Below is a small trained network, with its code and all its weights. Each question gives an input and a class and asks what happens when units are switched off, that is, made to give their printed mean instead of their output.

import numpy as np


def w(rows, s, z=0):
    codes = np.array(rows[::2]) - 128.0
    scale = np.full(codes.shape[1], s)
    scale[-1] = z or s
    return codes * scale


def norm(h):
    return h / np.sqrt((h * h).mean(-1, keepdims=True) + 1e-5)


def f(y):
    return np.maximum(y, 0)


def log_softmax(a):
    a = a - a.max(-1, keepdims=True)
    return a - np.log(np.exp(a).sum(-1, keepdims=True))


def net(x, mask):
    res = np.array(x, float).reshape(1, 2) / 4 @ E
    u = 0
    for l in range(2):
        y = f(norm(res) @ A[l][:, :-1].T + A[l][:, -1])
        res = res + np.where(mask[u : u + 10], y, B[l][:, -1]) @ B[l][:, :-1]
        u += 10
    return log_softmax(norm(res)[-1] @ U[:, :-1].T + U[:, -1])


A, B = {}, {}
E = w([
[128,109,131,124,85,3,103,36,113],'x0',
[138,201,125,170,24,145,171,104,189],'x1',
],0.0016)
A[0] = w([
[136,109,123,155,79,9,96,68,113,251],'L0N1',
[123,40,120,119,197,125,43,158,90,255],'L0N2',
[138,127,125,175,151,182,128,193,160,154],'L0N3',
[130,130,132,127,124,130,130,128,133,86],'L0N4',
[125,135,123,181,172,195,145,223,157,183],'L0N5',
[127,129,128,128,128,129,128,129,128,126],'L0N6',
[126,128,128,129,128,127,130,129,127,127],'L0N7',
[134,181,119,228,59,117,170,134,191,174],'L0N8',
[129,127,128,128,128,129,131,127,126,127],'L0N9',
[128,127,130,129,129,127,129,128,128,126],'L0N10',
],0.0011,0.0021)
B[0] = w([
[104,226,130,48,157,216,236,246,93,250],'L0N1',
[150,185,127,145,5,250,165,21,218,237],'L0N2',
[109,176,133,70,95,47,186,105,82,176],'L0N3',
[121,135,131,131,126,138,143,150,132,128],'L0N4',
[108,177,134,33,50,17,184,96,56,204],'L0N5',
[128,127,128,126,127,129,127,129,128,128],'L0N6',
[130,127,128,126,128,129,126,127,130,128],'L0N7',
[152,22,131,63,152,221,53,71,98,212],'L0N8',
[130,128,127,128,128,128,128,128,128,128],'L0N9',
[128,127,129,129,128,126,127,127,128,128],'L0N10',
],0.0013,0.0025)
A[1] = w([
[126,71,127,122,175,118,94,134,106,75],'L1N1',
[141,132,125,163,160,151,122,218,149,59],'L1N2',
[128,138,129,209,100,119,125,114,166,71],'L1N3',
[138,108,125,145,106,2,101,92,124,75],'L1N4',
[140,135,114,169,140,151,126,186,157,87],'L1N5',
[116,140,128,210,107,129,133,128,164,77],'L1N6',
[126,123,135,151,137,115,121,132,138,33],'L1N7',
[116,75,129,110,192,130,113,145,94,116],'L1N8',
[132,151,139,89,101,156,165,115,123,150],'L1N9',
[129,60,129,133,186,115,67,137,113,4],'L1N10',
],0.0045,0.0011)
B[1] = w([
[168,146,118,177,48,130,116,87,197,158],'L1N1',
[64,133,172,51,143,84,192,136,36,158],'L1N2',
[183,103,118,133,104,180,99,117,174,153],'L1N3',
[61,133,159,68,228,233,199,251,48,186],'L1N4',
[99,94,148,77,131,50,147,100,68,152],'L1N5',
[181,91,129,116,87,113,97,84,166,151],'L1N6',
[119,118,128,125,139,110,126,132,115,128],'L1N7',
[161,163,119,180,47,111,123,87,194,176],'L1N8',
[127,90,125,160,186,83,80,111,125,254],'L1N9',
[180,153,107,186,36,110,107,80,207,154],'L1N10',
],0.003,0.0042)
U = w([
[64,151,163,54,157,164,210,185,41,194],'0',
[194,149,128,150,25,154,119,66,209,188],'1',
[122,83,112,166,237,61,39,83,110,149],'2',
[132,121,82,191,122,105,94,254,134,2],'3',
[126,125,88,171,124,98,99,215,131,6],'4',
],0.0096,0.004)

Each question gives the input, the list of numbers given to net, and the class t.
The units are the neurons (one row each of A and B). Each row of codes is followed by its name. A weight is (code - 128) times the scale printed after its matrix; where a second scale follows, it is the last column's (A, B and U).
mask holds one flag per neuron, layer by layer. A switched-off neuron (its flag False) gives its mean, the last column of its row in B, instead of its output. The means were averaged over made-up inputs and are rounded, as every weight is.
A unit's drop is (log p(t) with every unit on - log p(t) with that unit switched off) / (log p(t) with every unit on - log p(t) with every unit switched off).
most important unit: the unit with the biggest drop
top k neurons: the k neurons with the biggest drops, biggest first
top k neurons in layer l: the k neurons of layer l with the biggest drops, biggest first
drop of u: that unit's drop, to one decimal
input [5,0], class 0: most important unit : L1N4
input [4,3], class 0: top 2 neurons : [L0N2; L1N4]
input [-3,2], class 2: top 2 neurons : [L1N9; L0N1]
input [-4,4], class 0: top 3 neurons : [L0N2; L1N8; L1N10]
input [-3,3], class 2: top 2 neurons in layer 1 : [L1N9; L1N4]
input [3,3], class 2: top 2 neurons : [L0N1; L0N2]
input [6,-7], class 1: top 4 neurons : [L1N10; L1N1; L1N8; L0N5]
input [3,2], class 2: top 3 neurons : [L0N1; L0N5; L1N4]
input [1,0], class 2: top 2 neurons : [L1N9; L1N4]
input [8,8], class 0: top 2 neurons in layer 1 : [L1N4; L1N8]
input [-3,1], class 2: top 4 neurons : [L1N9; L0N1; L1N4; L0N5]
input [-1,-3], class 2: top 2 neurons in layer 0 : [L0N2; L0N8]
input [-6,-8], class 1: top 2 neurons : [L1N8; L0N1]
input [3,-4], class 1: most important unit : L0N5
input [6,6], class 0: top 2 neurons : [L1N4; L0N2]
input [-3,-1], class 2: top 4 neurons : [L1N9; L0N1; L1N4; L0N5]
input [-1,-2], class 2: top 2 neurons : [L0N2; L1N4]
input [5,1], class 0: drop of L1N4 : 0.1
input [6,5], class 0: drop of L1N4 : 1.1
input [6,4], class 0: drop of L1N4 : 0.8
input [8,6], class 0: drop of L1N4 : 1.1
input [2,2], class 2: most important unit : L0N1
